Below are the code and all the weights of a small trained network. Each question names an input and a class and asks about switching units off, where a switched-off unit gives its printed mean instead of its output.

import numpy as np


def w(rows, s, z=0):
    codes = np.array(rows[::2]) - 128.0
    scale = np.full(codes.shape[1], s)
    scale[-1] = z or s
    return codes * scale


def norm(h):
    return h / np.sqrt((h * h).mean(-1, keepdims=True) + 1e-5)


def f(y):
    return y / 2 * (1 + np.tanh(0.7978845608 * (y + 0.044715 * y**3)))


def log_softmax(a):
    a = a - a.max(-1, keepdims=True)
    return a - np.log(np.exp(a).sum(-1, keepdims=True))


def net(x, mask):
    res = np.array(x, float).reshape(1, 3) / 4 @ E
    u = 0
    for l in range(4):
        y = f(norm(res) @ A[l][:, :-1].T + A[l][:, -1])
        res = res + np.where(mask[u : u + 3], y, B[l][:, -1]) @ B[l][:, :-1]
        u += 3
    return log_softmax(norm(res)[-1] @ U[:, :-1].T + U[:, -1])


A, B = {}, {}
E = w([
[138,171,168],'x0',
[1,199,16],'x1',
[208,135,20],'x2',
],0.0069)
A[0] = w([
[254,184,51,253],'0.n1',
[46,240,178,108],'0.n2',
[63,84,114,43],'0.n3',
],0.0074,0.0026)
B[0] = w([
[227,208,76,255],'0.n1',
[62,125,79,198],'0.n2',
[168,2,29,127],'0.n3',
],0.0046,0.0044)
A[1] = w([
[76,85,135,88],'1.n1',
[5,86,141,254],'1.n2',
[163,92,216,205],'1.n3',
],0.011,0.0041)
B[1] = w([
[117,56,2,138],'1.n1',
[177,138,138,255],'1.n2',
[179,223,72,210],'1.n3',
],0.0083,0.0065)
A[2] = w([
[222,215,221,211],'2.n1',
[249,254,185,224],'2.n2',
[177,199,139,255],'2.n3',
],0.0041,0.0035)
B[2] = w([
[50,185,55,213],'2.n1',
[12,255,32,254],'2.n2',
[203,192,52,224],'2.n3',
],0.0088,0.0054)
A[3] = w([
[35,87,172,76],'3.n1',
[58,44,52,3],'3.n2',
[4,43,97,107],'3.n3',
],0.0041,0.0022)
B[3] = w([
[155,102,124,1],'3.n1',
[130,89,138,72],'3.n2',
[189,92,248,143],'3.n3',
],0.014,0.00076)
U = w([
[120,255,77,236],'0',
[83,55,208,44],'1',
[146,54,161,3],'2',
],0.012,0.0036)

Each question gives the input, the list of numbers given to net, and the class t.
The units are the neurons (one row each of A and B). Each row of codes is followed by its name. A weight is (code - 128) times the scale printed after its matrix; where a second scale follows, it is the last column's (A, B and U).
mask holds one flag per neuron, layer by layer. A switched-off neuron (its flag False) gives its mean, the last column of its row in B, instead of its output. The means were averaged over made-up inputs and are rounded, as every weight is.
A unit's drop is (log p(t) with every unit on - log p(t) with that unit switched off) / (log p(t) with every unit on - log p(t) with every unit switched off).
top k neurons: the k neurons with the biggest drops, biggest first
k most important neurons of layer l: the k neurons of layer l with the biggest drops, biggest first
drop of u: that unit's drop, to one decimal
input [-7,0,-5], class 2: top neuron	1.n1
input [-6,6,-5], class 2: top 2 neurons	2.n2; 1.n3
input [-2,0,-1], class 2: top 2 neurons	1.n1; 0.n3
input [0,4,-3], class 1: top 3 neurons	1.n3; 0.n1; 2.n2
input [1,7,-4], class 1: top 2 neurons	1.n3; 0.n1
input [-2,1,-5], class 1: top 3 neurons	1.n1; 1.n3; 0.n2
input [-2,8,-6], class 1: top 2 neurons	1.n3; 2.n2
input [-1,7,-6], class 1: top 4 neurons	1.n3; 2.n2; 0.n1; 3.n3
input [-5,0,-7], class 1: 2 most important neurons of layer 0	0.n1; 0.n3
input [-8,3,-5], class 2: drop of 0.n2	0.0
input [-5,4,-3], class 2: drop of 1.n3	0.4
input [1,6,-6], class 1: drop of 3.n3	0.2
